Here is a tiny trained network, its code and every weight. The questions are about switching its units off for an input and a target symbol, where a switched-off unit gives its printed mean instead of its output.

import numpy as np


def w(rows, s, z=0):
    codes = np.array(rows[::2]) - 128.0
    scale = np.full(codes.shape[1], s)
    scale[-1] = z or s
    return codes * scale


def norm(h):
    return h / np.sqrt((h * h).mean(-1, keepdims=True) + 1e-5)


def f(y):
    return y / 2 * (1 + np.tanh(0.7978845608 * (y + 0.044715 * y**3)))


def softmax(a):
    e = np.exp(a - a.max(-1, keepdims=True))
    return e / e.sum(-1, keepdims=True)


def log_softmax(a):
    a = a - a.max(-1, keepdims=True)
    return a - np.log(np.exp(a).sum(-1, keepdims=True))


def net(x, mask):
    ids = ['αβγδηθλμπστφψω'.index(c) for c in x.split()]
    T = len(ids)
    res = E[ids] + P[:T]
    u = 0
    for l in range(3):
        r = norm(res)
        for j in range(2):
            rows = slice(2 * j, 2 * j + 2)
            q, k, v = (r @ M[l][rows].T for M in (Q, K, V))
            z = softmax(np.where(np.tri(T) > 0, q @ k.T / 2**0.5, -1e9)) @ v
            o = O[l][rows]
            res = res + np.where(mask[u + j], z, o[:, -1]) @ o[:, :-1]
        u += 2
        y = f(norm(res) @ A[l][:, :-1].T + A[l][:, -1])
        res = res + np.where(mask[u : u + 4], y, B[l][:, -1]) @ B[l][:, :-1]
        u += 4
    return log_softmax(norm(res)[-1] @ U[:, :-1].T + U[:, -1])


Q, K, V, O, A, B = {}, {}, {}, {}, {}, {}
E = w([
[66,191,60],'α',
[78,203,91],'β',
[174,2,175],'γ',
[5,118,234],'δ',
[150,51,82],'η',
[156,185,198],'θ',
[99,99,84],'λ',
[112,212,184],'μ',
[74,194,149],'π',
[175,181,190],'σ',
[119,101,2],'τ',
[147,219,142],'φ',
[39,194,72],'ψ',
[161,184,174],'ω',
],0.0041)
P = w([
[145,135,143],'0',
[44,153,122],'1',
[164,62,253],'2',
[42,160,120],'3',
[169,114,88],'4',
[43,156,120],'5',
[157,105,230],'6',
[42,157,120],'7',
[187,105,56],'8',
[45,158,122],'9',
[204,108,82],'10',
],0.0047)
Q[0] = w([
[67,90,66],'L0H1',
[57,159,119],'L0H1',
[187,2,225],'L0H2',
[98,231,23],'L0H2',
],0.0039)
K[0] = w([
[131,223,159],'L0H1',
[171,183,68],'L0H1',
[162,1,97],'L0H2',
[23,247,153],'L0H2',
],0.0048)
V[0] = w([
[159,175,83],'L0H1',
[87,220,6],'L0H1',
[221,81,114],'L0H2',
[151,66,96],'L0H2',
],0.0024)
O[0] = w([
[80,123,118,134],'L0H1',
[3,191,143,201],'L0H1',
[77,175,95,1],'L0H2',
[96,203,4,39],'L0H2',
],0.0016,0.0014)
A[0] = w([
[165,11,158,2],'L0N1',
[73,34,119,127],'L0N2',
[253,92,189,53],'L0N3',
[85,87,95,135],'L0N4',
],0.0064,0.0022)
B[0] = w([
[113,255,183,70],'L0N1',
[154,100,201,202],'L0N2',
[23,91,120,255],'L0N3',
[111,79,158,188],'L0N4',
],0.0056,0.00072)
Q[1] = w([
[142,101,253],'L1H1',
[96,129,122],'L1H1',
[148,127,238],'L1H2',
[172,91,133],'L1H2',
],0.011)
K[1] = w([
[252,129,144],'L1H1',
[101,160,145],'L1H1',
[217,131,83],'L1H2',
[149,110,133],'L1H2',
],0.013)
V[1] = w([
[134,127,183],'L1H1',
[92,107,47],'L1H1',
[3,183,80],'L1H2',
[131,193,35],'L1H2',
],0.0048)
O[1] = w([
[58,238,187,149],'L1H1',
[139,58,155,115],'L1H1',
[157,253,129,253],'L1H2',
[188,209,159,110],'L1H2',
],0.0037,0.0029)
A[1] = w([
[110,163,65,212],'L1N1',
[111,146,3,195],'L1N2',
[170,167,113,70],'L1N3',
[136,117,179,252],'L1N4',
],0.011,0.0018)
B[1] = w([
[191,34,101,225],'L1N1',
[231,86,21,254],'L1N2',
[72,34,183,154],'L1N3',
[160,3,50,166],'L1N4',
],0.0044,0.0047)
Q[2] = w([
[150,210,120],'L2H1',
[116,99,73],'L2H1',
[131,186,140],'L2H2',
[132,78,253],'L2H2',
],0.007)
K[2] = w([
[128,162,181],'L2H1',
[22,55,107],'L2H1',
[65,69,169],'L2H2',
[254,150,234],'L2H2',
],0.0049)
V[2] = w([
[90,152,119],'L2H1',
[161,109,8],'L2H1',
[197,79,182],'L2H2',
[182,252,44],'L2H2',
],0.0023)
O[2] = w([
[138,87,191,192],'L2H1',
[22,145,56,37],'L2H1',
[199,142,108,3],'L2H2',
[92,4,28,150],'L2H2',
],0.0026,0.00025)
A[2] = w([
[202,28,206,72],'L2N1',
[38,157,128,156],'L2N2',
[162,173,2,2],'L2N3',
[176,228,174,126],'L2N4',
],0.0057,0.00088)
B[2] = w([
[222,120,3,183],'L2N1',
[198,127,59,162],'L2N2',
[179,148,152,250],'L2N3',
[118,51,170,181],'L2N4',
],0.0054,0.0023)
U = w([
[39,149,122,251],'α',
[131,186,107,144],'β',
[7,87,42,122],'γ',
[122,121,157,185],'δ',
[81,201,140,215],'η',
[227,232,188,61],'θ',
[231,52,152,3],'λ',
[134,137,94,89],'μ',
[102,18,85,36],'π',
[109,108,147,216],'σ',
[105,166,102,136],'τ',
[104,141,144,117],'φ',
[78,237,77,211],'ψ',
[127,95,130,225],'ω',
],0.015,0.004)

Each question gives the input, a string of symbols that net reads in full, and the target symbol t.
The units are the heads (2 rows each of Q, K, V and O) and the neurons (one row each of A and B). Each row of codes is followed by its name. A weight is (code - 128) times the scale printed after its matrix; where a second scale follows, it is the last column's (O, A, B and U).
mask holds one flag per unit, layer by layer, with each layer's heads first. A switched-off unit (its flag False) gives its mean, the last column of its rows in O or B, instead of its output. The means were averaged over made-up inputs and are rounded, as every weight is.
A unit's drop is (log p(t) with every unit on - log p(t) with that unit switched off) / (log p(t) with every unit on - log p(t) with every unit switched off).
The circuit of an input: a set's keep is (log p(t) with only the set's units on - log p(t) with every unit switched off) / (log p(t) with every unit on - log p(t) with every unit switched off). Starting from the 12 units with the biggest drops (on a tie, the unit counted first), units are removed one at a time, each time the one whose removal leaves the highest keep (on an exact tie, the one counted first), for as long as the keep stays at least 0.8.
circuit, biggest first: the units of the circuit, biggest drop first
most important unit: the unit with the biggest drop
top k neurons: the k neurons with the biggest drops, biggest first
top k neurons in layer l: the k neurons of layer l with the biggest drops, biggest first
which heads matter: for each layer, one digit per head in row order, 1 if its drop is at least 0.15 and else 0, layers parted by /
input φ β γ φ λ μ λ, target π: circuit, biggest first : L1N4, L0N3
input φ λ λ λ φ μ β φ, target θ: top 3 neurons : L0N2, L1N2, L2N1
input λ α π, target π: most important unit : L1N4
input π φ ψ φ λ φ θ, target π: which heads matter : 00 / 01 / 00
input λ π μ, target π: top 2 neurons : L1N4, L0N3
input δ φ μ η λ φ λ, target π: top 2 neurons in layer 2 : L2N1, L2N3
input η α φ, target γ: top 2 neurons : L0N2, L1N4
input φ β λ φ λ φ β, target π: top 3 neurons in layer 0 : L0N3, L0N1, L0N2
input ω σ τ φ φ β π π, target ψ: top 2 neurons in layer 1 : L1N2, L1N4
input λ λ π, target π: top 3 neurons : L1N4, L0N3, L2N1
input η π φ, target γ: top 3 neurons : L0N2, L0N3, L1N4
input λ λ ω, target π: top 4 neurons : L1N4, L0N3, L2N1, L2N3
input λ π φ, target π: top 4 neurons : L1N4, L0N3, L2N1, L0N2
input φ λ φ λ τ φ φ π, target ψ: most important unit : L2N2
input φ φ φ φ λ φ δ, target π: top 3 neurons : L1N4, L0N3, L2N1
input λ λ γ λ λ φ σ, target π: top 2 neurons in layer 0 : L0N3, L0N2
input λ τ π φ, target θ: top 2 neurons in layer 0 : L0N2, L0N3
input λ φ φ, target π: top 2 neurons in layer 0 : L0N3, L0N2
